Below are the code and all the weights of a small trained network. Each question names an input and a target symbol and asks about switching units off, where a switched-off unit gives its printed mean instead of its output.

import numpy as np


def w(rows, s, z=0):
    codes = np.array(rows[::2]) - 128.0
    scale = np.full(codes.shape[1], s)
    scale[-1] = z or s
    return codes * scale


def norm(h):
    return h / np.sqrt((h * h).mean(-1, keepdims=True) + 1e-5)


def f(y):
    return y / 2 * (1 + np.tanh(0.7978845608 * (y + 0.044715 * y**3)))


def softmax(a):
    e = np.exp(a - a.max(-1, keepdims=True))
    return e / e.sum(-1, keepdims=True)


def log_softmax(a):
    a = a - a.max(-1, keepdims=True)
    return a - np.log(np.exp(a).sum(-1, keepdims=True))


def net(x, mask):
    ids = ['ΛΞΦΩγζησψ'.index(c) for c in x.split()]
    T = len(ids)
    res = E[ids] + P[:T]
    u = 0
    for l in range(2):
        r = norm(res)
        for j in range(2):
            rows = slice(4 * j, 4 * j + 4)
            q, k, v = (r @ M[l][rows].T for M in (Q, K, V))
            z = softmax(np.where(np.tri(T) > 0, q @ k.T / 4**0.5, -1e9)) @ v
            o = O[l][rows]
            res = res + np.where(mask[u + j], z, o[:, -1]) @ o[:, :-1]
        u += 2
        y = f(norm(res) @ A[l][:, :-1].T + A[l][:, -1])
        res = res + np.where(mask[u : u + 4], y, B[l][:, -1]) @ B[l][:, :-1]
        u += 4
    return log_softmax(norm(res)[-1] @ U[:, :-1].T + U[:, -1])


Q, K, V, O, A, B = {}, {}, {}, {}, {}, {}
E = w([
[35,164,173],'Λ',
[56,97,201],'Ξ',
[30,127,114],'Φ',
[156,127,141],'Ω',
[15,105,172],'γ',
[163,180,75],'ζ',
[2,96,177],'η',
[49,49,135],'σ',
[166,163,143],'ψ',
],0.0034)
P = w([
[160,101,157],'0',
[75,148,31],'1',
[150,168,172],'2',
[158,98,110],'3',
[76,121,37],'4',
[153,149,186],'5',
[161,100,112],'6',
[78,134,37],'7',
[183,136,254],'8',
[158,98,115],'9',
],0.0054)
Q[0] = w([
[42,117,198],'0.h1',
[3,171,86],'0.h1',
[81,208,79],'0.h1',
[140,143,148],'0.h1',
[134,174,128],'0.h2',
[141,53,212],'0.h2',
[26,191,57],'0.h2',
[11,163,87],'0.h2',
],0.0058)
K[0] = w([
[134,190,173],'0.h1',
[168,133,171],'0.h1',
[170,101,144],'0.h1',
[142,139,110],'0.h1',
[107,139,74],'0.h2',
[67,100,166],'0.h2',
[161,254,118],'0.h2',
[158,209,114],'0.h2',
],0.0074)
V[0] = w([
[81,238,161],'0.h1',
[131,201,37],'0.h1',
[151,72,204],'0.h1',
[128,121,206],'0.h1',
[139,66,197],'0.h2',
[120,165,238],'0.h2',
[143,180,253],'0.h2',
[90,47,212],'0.h2',
],0.0045)
O[0] = w([
[149,200,155,136],'0.h1',
[147,218,104,8],'0.h1',
[133,2,181,202],'0.h1',
[165,94,151,197],'0.h1',
[214,126,70,184],'0.h2',
[142,230,171,176],'0.h2',
[149,227,166,153],'0.h2',
[204,170,98,253],'0.h2',
],0.003,0.0013)
A[0] = w([
[19,103,213,247],'0.n1',
[166,125,213,72],'0.n2',
[115,120,255,2],'0.n3',
[123,78,8,139],'0.n4',
],0.0055,0.00064)
B[0] = w([
[193,199,58,253],'0.n1',
[27,142,159,187],'0.n2',
[12,219,157,213],'0.n3',
[4,206,184,207],'0.n4',
],0.003,0.0025)
Q[1] = w([
[80,145,47],'1.h1',
[126,156,139],'1.h1',
[142,188,132],'1.h1',
[208,153,178],'1.h1',
[79,169,15],'1.h2',
[253,126,60],'1.h2',
[123,190,54],'1.h2',
[217,70,198],'1.h2',
],0.008)
K[1] = w([
[124,183,202],'1.h1',
[120,139,67],'1.h1',
[109,121,110],'1.h1',
[134,79,80],'1.h1',
[39,151,224],'1.h2',
[204,107,158],'1.h2',
[111,179,178],'1.h2',
[255,103,106],'1.h2',
],0.0097)
V[1] = w([
[131,109,210],'1.h1',
[209,169,118],'1.h1',
[150,115,14],'1.h1',
[107,58,108],'1.h1',
[212,90,107],'1.h2',
[155,137,1],'1.h2',
[80,124,197],'1.h2',
[201,161,184],'1.h2',
],0.0053)
O[1] = w([
[197,119,143,174],'1.h1',
[192,203,168,59],'1.h1',
[75,138,134,27],'1.h1',
[47,129,192,112],'1.h1',
[191,180,136,6],'1.h2',
[253,117,234,91],'1.h2',
[34,107,57,191],'1.h2',
[67,112,101,49],'1.h2',
],0.0043,0.0022)
A[1] = w([
[81,117,108,192],'1.n1',
[1,79,110,248],'1.n2',
[48,177,66,237],'1.n3',
[89,253,149,41],'1.n4',
],0.0026,0.0017)
B[1] = w([
[211,162,114,174],'1.n1',
[220,172,253,251],'1.n2',
[211,160,183,223],'1.n3',
[107,69,177,121],'1.n4',
],0.0041,0.0025)
U = w([
[116,226,185,196],'Λ',
[149,142,191,254],'Ξ',
[108,142,164,116],'Φ',
[115,85,81,99],'Ω',
[53,79,115,22],'γ',
[170,158,22,73],'ζ',
[45,78,82,12],'η',
[174,28,83,148],'σ',
[247,177,54,112],'ψ',
],0.012,0.0042)

Each question gives the input, a string of symbols that net reads in full, and the target symbol t.
The units are the heads (4 rows each of Q, K, V and O) and the neurons (one row each of A and B). Each row of codes is followed by its name. A weight is (code - 128) times the scale printed after its matrix; where a second scale follows, it is the last column's (O, A, B and U).
mask holds one flag per unit, layer by layer, with each layer's heads first. A switched-off unit (its flag False) gives its mean, the last column of its rows in O or B, instead of its output. The means were averaged over made-up inputs and are rounded, as every weight is.
A unit's drop is (log p(t) with every unit on - log p(t) with that unit switched off) / (log p(t) with every unit on - log p(t) with every unit switched off).
The circuit of an input: a set's keep is (log p(t) with only the set's units on - log p(t) with every unit switched off) / (log p(t) with every unit on - log p(t) with every unit switched off). Starting from all 12 units, units are removed one at a time, each time the one whose removal leaves the highest keep (on an exact tie, the one counted first), for as long as the keep stays at least 0.8.
circuit, biggest first: the units of the circuit, biggest drop first
most important unit: the unit with the biggest drop
k most important neurons of layer l: the k neurons of layer l with the biggest drops, biggest first
drop when u is switched off: that unit's drop, to one decimal
input ψ ζ ψ ζ Ω, target ψ: most important unit -> 1.h1
input ζ η σ ζ ψ ψ ψ ψ Φ η, target ψ: circuit, biggest first -> 0.n1, 1.h1
input Ξ σ Ω γ, target σ: circuit, biggest first -> 0.h1, 1.h1, 0.n1
input Φ ψ γ ζ ζ Φ ψ Φ ψ γ, target ψ: circuit, biggest first -> 0.n1, 1.h1
input Ξ ζ Λ η, target Λ: circuit, biggest first -> 0.h2, 0.n1
input γ ψ ψ Φ γ Λ Λ Ξ, target ζ: 2 most important neurons of layer 0 -> 0.n3, 0.n2
input Φ η ζ Λ σ, target Λ: 2 most important neurons of layer 0 -> 0.n4, 0.n1
input Λ Ω γ γ, target Λ: 2 most important neurons of layer 0 -> 0.n3, 0.n2
input η η η η Ω σ η, target σ: circuit, biggest first -> 1.h1, 0.n1
input Ω γ Φ Λ ψ ψ ζ Ξ, target ψ: circuit, biggest first -> 1.h1, 0.n3, 0.n2
input ζ Λ ψ η, target ψ: 3 most important neurons of layer 0 -> 0.n1, 0.n4, 0.n3
input σ Ξ ψ η σ, target ψ: 2 most important neurons of layer 0 -> 0.n2, 0.n1
input σ Ω η Φ, target σ: 2 most important neurons of layer 0 -> 0.n1, 0.n3
input η η Φ Ξ η Λ Φ, target Λ: circuit, biggest first -> 0.h2
input γ ψ Ω Φ Λ ψ Ξ Λ, target ψ: 2 most important neurons of layer 0 -> 0.n4, 0.n3
input η η Ω Ξ ζ ψ η Ξ, target ψ: 2 most important neurons of layer 0 -> 0.n4, 0.n1
input Ω ζ ψ σ Λ, target ψ: 2 most important neurons of layer 0 -> 0.n3, 0.n1
input ψ ψ σ ψ σ Ω η, target σ: 2 most important neurons of layer 0 -> 0.n4, 0.n2
input ζ Ω ζ Φ η ζ ζ σ, target Λ: 2 most important neurons of layer 0 -> 0.n4, 0.n3
input ψ Φ Λ ψ η, target ζ: 2 most important neurons of layer 0 -> 0.n3, 0.n2
input σ η ψ Φ, target ψ: 3 most important neurons of layer 0 -> 0.n1, 0.n3, 0.n4
input σ σ ζ Φ Φ, target Λ: most important unit -> 0.n4
input γ Ω γ η Ξ η Ξ ψ, target η: 2 most important neurons of layer 0 -> 0.n3, 0.n4
input σ ψ σ Φ, target σ: drop when 0.h2 is switched off -> 0.1
input Ξ ψ ψ Ξ Ξ Ω γ ψ γ Φ, target ψ: drop when 1.h1 is switched off -> 0.9
input Ω γ Ξ Φ, target Ξ: drop when 1.n2 is switched off -> 0.8
input γ γ ψ Φ Ξ ζ ψ γ, target Λ: drop when 0.h1 is switched off -> 0.4
input Ξ η η γ Λ σ γ, target σ: most important unit -> 1.h1
